Below is a small trained network, with its code and all its weights. Each question gives an input and a class and asks what happens when units are switched off, that is, made to give their printed mean instead of their output.

import numpy as np


def w(rows, s, z=0):
    codes = np.array(rows[::2]) - 128.0
    scale = np.full(codes.shape[1], s)
    scale[-1] = z or s
    return codes * scale


def norm(h):
    return h / np.sqrt((h * h).mean(-1, keepdims=True) + 1e-5)


def f(y):
    return np.maximum(y, 0)


def log_softmax(a):
    a = a - a.max(-1, keepdims=True)
    return a - np.log(np.exp(a).sum(-1, keepdims=True))


def net(x, mask):
    res = np.array(x, float).reshape(1, 5) / 4 @ E
    u = 0
    for l in range(2):
        y = f(norm(res) @ A[l][:, :-1].T + A[l][:, -1])
        res = res + np.where(mask[u : u + 5], y, B[l][:, -1]) @ B[l][:, :-1]
        u += 5
    return log_softmax(norm(res)[-1] @ U[:, :-1].T + U[:, -1])


A, B = {}, {}
E = w([
[162,129,204,255,19,158,111,233],'x0',
[216,211,208,112,112,223,246,151],'x1',
[113,123,113,151,138,136,137,116],'x2',
[122,119,129,129,131,156,127,125],'x3',
[105,117,145,125,120,134,139,113],'x4',
],0.0082)
A[0] = w([
[185,199,146,60,253,111,196,52,76],'0.n0',
[54,109,49,97,33,116,17,125,254],'0.n1',
[159,179,157,32,223,175,190,33,104],'0.n2',
[78,41,120,234,37,69,63,231,19],'0.n3',
[114,108,198,177,68,152,15,154,80],'0.n4',
],0.0063,0.0055)
B[0] = w([
[159,172,158,62,117,214,113,90,199],'0.n0',
[96,10,6,104,163,34,119,74,254],'0.n1',
[116,132,139,30,200,142,140,150,210],'0.n2',
[76,113,126,222,164,166,114,254,212],'0.n3',
[77,72,124,179,136,76,97,238,182],'0.n4',
],0.0094,0.0095)
A[1] = w([
[188,97,215,189,82,165,202,133,32],'1.n0',
[117,185,202,111,174,136,72,78,41],'1.n1',
[131,95,143,172,125,134,184,174,150],'1.n2',
[92,186,194,83,101,204,254,206,171],'1.n3',
[169,155,58,59,196,137,94,33,255],'1.n4',
],0.0089,0.0055)
B[1] = w([
[204,179,142,194,50,80,96,134,155],'1.n0',
[253,226,208,93,175,222,153,210,144],'1.n1',
[189,130,228,181,12,141,59,194,170],'1.n2',
[232,245,198,223,96,225,154,60,211],'1.n3',
[28,90,66,16,213,79,166,50,248],'1.n4',
],0.0076,0.013)
U = w([
[54,34,60,46,226,2,66,25,97],'0',
[190,198,217,22,222,197,208,56,55],'1',
[61,23,99,237,149,40,40,243,248],'2',
[227,189,241,241,52,174,173,183,151],'3',
],0.0086,0.0017)

Each question gives the input, the list of numbers given to net, and the class t.
The units are the neurons (one row each of A and B). Each row of codes is followed by its name. A weight is (code - 128) times the scale printed after its matrix; where a second scale follows, it is the last column's (A, B and U).
mask holds one flag per neuron, layer by layer. A switched-off neuron (its flag False) gives its mean, the last column of its row in B, instead of its output. The means were averaged over made-up inputs and are rounded, as every weight is.
A unit's drop is (log p(t) with every unit on - log p(t) with that unit switched off) / (log p(t) with every unit on - log p(t) with every unit switched off).
The circuit of an input: a set's keep is (log p(t) with only the set's units on - log p(t) with every unit switched off) / (log p(t) with every unit on - log p(t) with every unit switched off). Starting from all 10 units, units are removed one at a time, each time the one whose removal leaves the highest keep (on an exact tie, the one counted first), for as long as the keep stays at least 0.8.
circuit, biggest first: the units of the circuit, biggest drop first
top k neurons: the k neurons with the biggest drops, biggest first
drop of u: that unit's drop, to one decimal
input [-2,2,5,1,-8], class 1: circuit, biggest first	(0.n1)
input [-4,1,5,-4,-3], class 1: top 2 neurons	(0.n1 0.n0)
input [-7,1,5,-1,1], class 1: top 3 neurons	(0.n1 0.n0 0.n2)
input [2,-6,-4,4,3], class 2: top 2 neurons	(0.n3 1.n4)
input [4,1,-8,2,-6], class 3: top 3 neurons	(0.n1 1.n4 1.n2)
input [-4,1,-5,-8,-8], class 1: top 2 neurons	(0.n1 0.n0)
input [1,-4,6,3,-5], class 2: top 4 neurons	(0.n3 1.n4 0.n2 0.n0)
input [1,-4,5,8,-4], class 2: drop of 0.n1	-0.1
input [2,2,-6,8,4], class 3: drop of 0.n1	0.6
input [2,-6,-2,-1,8], class 2: drop of 0.n3	0.5
